Below is a small trained network, with its code and all its weights. Each question gives an input and a target symbol and asks what happens when units are switched off, that is, made to give their printed mean instead of their output.

import numpy as np


def w(rows, s, z=0):
    codes = np.array(rows[::2]) - 128.0
    scale = np.full(codes.shape[1], s)
    scale[-1] = z or s
    return codes * scale


def norm(h):
    return h / np.sqrt((h * h).mean(-1, keepdims=True) + 1e-5)


def f(y):
    return np.maximum(y, 0)


def softmax(a):
    e = np.exp(a - a.max(-1, keepdims=True))
    return e / e.sum(-1, keepdims=True)


def log_softmax(a):
    a = a - a.max(-1, keepdims=True)
    return a - np.log(np.exp(a).sum(-1, keepdims=True))


def net(x, mask):
    ids = ['βγδεζηθμξτφω'.index(c) for c in x.split()]
    T = len(ids)
    res = E[ids] + P[:T]
    u = 0
    for l in range(2):
        q, k, v = (norm(res) @ M[l].T for M in (Q, K, V))
        z = softmax(np.where(np.tri(T) > 0, q @ k.T / 4**0.5, -1e9)) @ v
        res = res + np.where(mask[u], z, O[l][:, -1]) @ O[l][:, :-1]
        u += 1
        y = f(norm(res) @ A[l][:, :-1].T + A[l][:, -1])
        res = res + np.where(mask[u : u + 8], y, B[l][:, -1]) @ B[l][:, :-1]
        u += 8
    return log_softmax(norm(res)[-1] @ U[:, :-1].T + U[:, -1])


Q, K, V, O, A, B = {}, {}, {}, {}, {}, {}
E = w([
[100,83,34,149,111],'β',
[118,151,189,143,164],'γ',
[177,92,185,150,205],'δ',
[149,177,154,148,87],'ε',
[110,4,185,184,158],'ζ',
[138,153,26,33,214],'η',
[90,115,199,178,91],'θ',
[191,121,103,157,46],'μ',
[137,119,119,118,134],'ξ',
[113,159,112,87,169],'τ',
[197,134,94,92,194],'φ',
[52,157,62,74,148],'ω',
],0.023)
P = w([
[78,47,138,248,99],'0',
[38,149,253,48,51],'1',
[23,141,244,79,55],'2',
[35,138,228,107,47],'3',
[87,134,196,91,62],'4',
[91,133,194,86,65],'5',
[94,125,190,84,64],'6',
[85,124,189,95,77],'7',
[92,119,181,91,68],'8',
[89,130,183,92,71],'9',
[96,123,174,99,62],'10',
[84,116,178,93,78],'11',
[83,124,180,115,87],'12',
[89,112,160,106,69],'13',
],0.0038)
Q[0] = w([
[129,91,164,150,53],'0.h1',
[82,139,206,178,73],'0.h1',
[176,60,254,165,56],'0.h1',
[251,109,71,126,149],'0.h1',
],0.0075)
K[0] = w([
[23,154,31,195,139],'0.h1',
[185,195,149,255,103],'0.h1',
[134,176,108,207,162],'0.h1',
[190,201,100,56,92],'0.h1',
],0.0091)
V[0] = w([
[133,168,100,254,105],'0.h1',
[204,138,158,162,158],'0.h1',
[194,71,132,122,140],'0.h1',
[173,162,182,44,36],'0.h1',
],0.01)
O[0] = w([
[184,218,91,114,53,3],'0.h1',
[204,60,218,36,123,79],'0.h1',
[97,203,24,255,109,103],'0.h1',
[93,208,84,241,128,141],'0.h1',
],0.0063,0.0064)
A[0] = w([
[136,162,196,144,116,136],'0.n1',
[47,113,99,160,122,119],'0.n2',
[156,100,176,187,255,252],'0.n3',
[130,176,152,142,115,118],'0.n4',
[175,87,131,117,155,110],'0.n5',
[130,162,94,141,172,125],'0.n6',
[62,119,139,162,70,222],'0.n7',
[128,193,62,138,152,174],'0.n8',
],0.013,0.003)
B[0] = w([
[168,114,158,57,54,158],'0.n1',
[210,73,106,148,91,192],'0.n2',
[99,79,106,100,172,245],'0.n3',
[135,33,189,148,148,142],'0.n4',
[136,255,139,114,143,152],'0.n5',
[28,91,118,107,173,160],'0.n6',
[179,50,86,70,127,181],'0.n7',
[157,69,191,155,85,170],'0.n8',
],0.0085,0.012)
Q[1] = w([
[170,94,100,29,112],'1.h1',
[184,151,147,109,175],'1.h1',
[92,173,163,250,108],'1.h1',
[94,227,151,223,102],'1.h1',
],0.012)
K[1] = w([
[157,229,57,4,74],'1.h1',
[175,115,112,157,104],'1.h1',
[123,85,156,194,115],'1.h1',
[99,106,137,213,90],'1.h1',
],0.012)
V[1] = w([
[201,159,98,2,135],'1.h1',
[54,57,161,149,71],'1.h1',
[133,111,68,175,74],'1.h1',
[135,223,126,96,41],'1.h1',
],0.0072)
O[1] = w([
[129,99,112,150,202,239],'1.h1',
[81,104,177,197,37,144],'1.h1',
[179,138,33,30,129,32],'1.h1',
[129,2,183,63,184,1],'1.h1',
],0.0083,0.0062)
A[1] = w([
[58,162,50,8,113,121],'1.n1',
[254,178,148,50,51,157],'1.n2',
[137,178,232,52,89,133],'1.n3',
[85,123,203,108,195,171],'1.n4',
[138,91,167,132,37,3],'1.n5',
[72,84,89,163,157,67],'1.n6',
[69,140,135,160,167,73],'1.n7',
[72,188,115,123,202,54],'1.n8',
],0.0094,0.0029)
B[1] = w([
[162,140,143,83,80,197],'1.n1',
[139,175,105,139,171,164],'1.n2',
[52,160,69,68,164,170],'1.n3',
[130,138,116,195,103,254],'1.n4',
[181,150,161,118,119,163],'1.n5',
[11,134,140,131,97,249],'1.n6',
[148,145,166,154,40,195],'1.n7',
[182,143,105,180,112,198],'1.n8',
],0.012,0.007)
U = w([
[159,55,38,126,94,71],'β',
[57,145,203,71,183,125],'γ',
[161,129,192,178,200,114],'δ',
[144,177,135,78,131,255],'ε',
[129,29,201,156,123,68],'ζ',
[79,189,10,92,162,99],'η',
[156,78,189,89,75,118],'θ',
[197,128,83,162,97,150],'μ',
[145,55,82,48,211,125],'ξ',
[83,185,161,207,66,142],'τ',
[148,176,62,165,216,131],'φ',
[60,119,99,52,42,134],'ω',
],0.013,0.0055)

Each question gives the input, a string of symbols that net reads in full, and the target symbol t.
The units are the heads (4 rows each of Q, K, V and O) and the neurons (one row each of A and B). Each row of codes is followed by its name. A weight is (code - 128) times the scale printed after its matrix; where a second scale follows, it is the last column's (O, A, B and U).
mask holds one flag per unit, layer by layer, with each layer's heads first. A switched-off unit (its flag False) gives its mean, the last column of its rows in O or B, instead of its output. The means were averaged over made-up inputs and are rounded, as every weight is.
A unit's drop is (log p(t) with every unit on - log p(t) with that unit switched off) / (log p(t) with every unit on - log p(t) with every unit switched off).
The circuit of an input: a set's keep is (log p(t) with only the set's units on - log p(t) with every unit switched off) / (log p(t) with every unit on - log p(t) with every unit switched off). Starting from the 12 units with the biggest drops (on a tie, the unit counted first), units are removed one at a time, each time the one whose removal leaves the highest keep (on an exact tie, the one counted first), for as long as the keep stays at least 0.8.
units of the circuit, in order: the units of the circuit, biggest drop first
k most important neurons: the k neurons with the biggest drops, biggest first
k most important neurons of layer l: the k neurons of layer l with the biggest drops, biggest first
drop when u is switched off: that unit's drop, to one decimal
input ζ δ ξ ω γ τ ζ γ τ μ, target ζ: 2 most important neurons : [0.n2, 0.n5]
input ζ ξ τ, target ζ: most important neuron of layer 0 : [0.n2]
input ω γ ω β ξ, target ω: units of the circuit, in order : [1.n4, 1.h1]
input ε ε τ η μ θ β ε φ, target φ: 2 most important neurons of layer 0 : [0.n5, 0.n4]
input ζ θ ε τ γ δ ξ φ, target τ: units of the circuit, in order : [0.h1, 0.n7]
input ξ ω ω ε η, target ξ: 3 most important neurons : [0.n5, 0.n3, 0.n8]
input ξ β β β τ μ γ ω γ β τ η η, target ξ: 3 most important neurons : [0.n5, 0.n8, 0.n3]
input γ ω μ ξ, target γ: 3 most important neurons : [0.n2, 1.n3, 0.n7]
input γ ζ ξ, target γ: 2 most important neurons : [0.n3, 0.n2]
input φ τ θ τ γ, target γ: 4 most important neurons : [0.n1, 1.n3, 0.n4, 0.n2]
input ξ γ ξ, target ξ: 2 most important neurons of layer 0 : [0.n5, 0.n3]
input ξ ω ω ε, target ξ: 2 most important neurons : [0.n5, 0.n7]
input φ φ ω ω γ ω ζ ω γ, target γ: 3 most important neurons : [0.n1, 1.n3, 0.n4]
input δ ζ ξ, target δ: 2 most important neurons of layer 1 : [1.n6, 1.n4]
input ξ τ η τ, target ξ: 2 most important neurons : [0.n5, 0.n2]
input τ ω μ μ θ φ θ, target θ: 2 most important neurons : [0.n4, 0.n1]
input ξ τ ω μ, target ξ: 2 most important neurons of layer 0 : [0.n5, 0.n7]
input ξ ω τ ω, target ξ: 3 most important neurons : [0.n2, 0.n5, 0.n8]
input μ τ ε η ε φ φ, target φ: 2 most important neurons : [0.n5, 1.n8]
input ξ τ ω δ, target ξ: 2 most important neurons of layer 0 : [0.n3, 0.n5]
input ε θ γ η δ τ θ, target θ: 3 most important neurons of layer 1 : [1.n6, 1.n5, 1.n4]
input τ ξ ω τ ω, target τ: 2 most important neurons of layer 0 : [0.n3, 0.n1]
input ξ ζ φ δ β τ ω ζ τ ζ γ ζ, target ξ: most important neuron of layer 0 : [0.n5]
input ξ ω τ φ γ, target ξ: drop when 0.n3 is switched off : 0.2
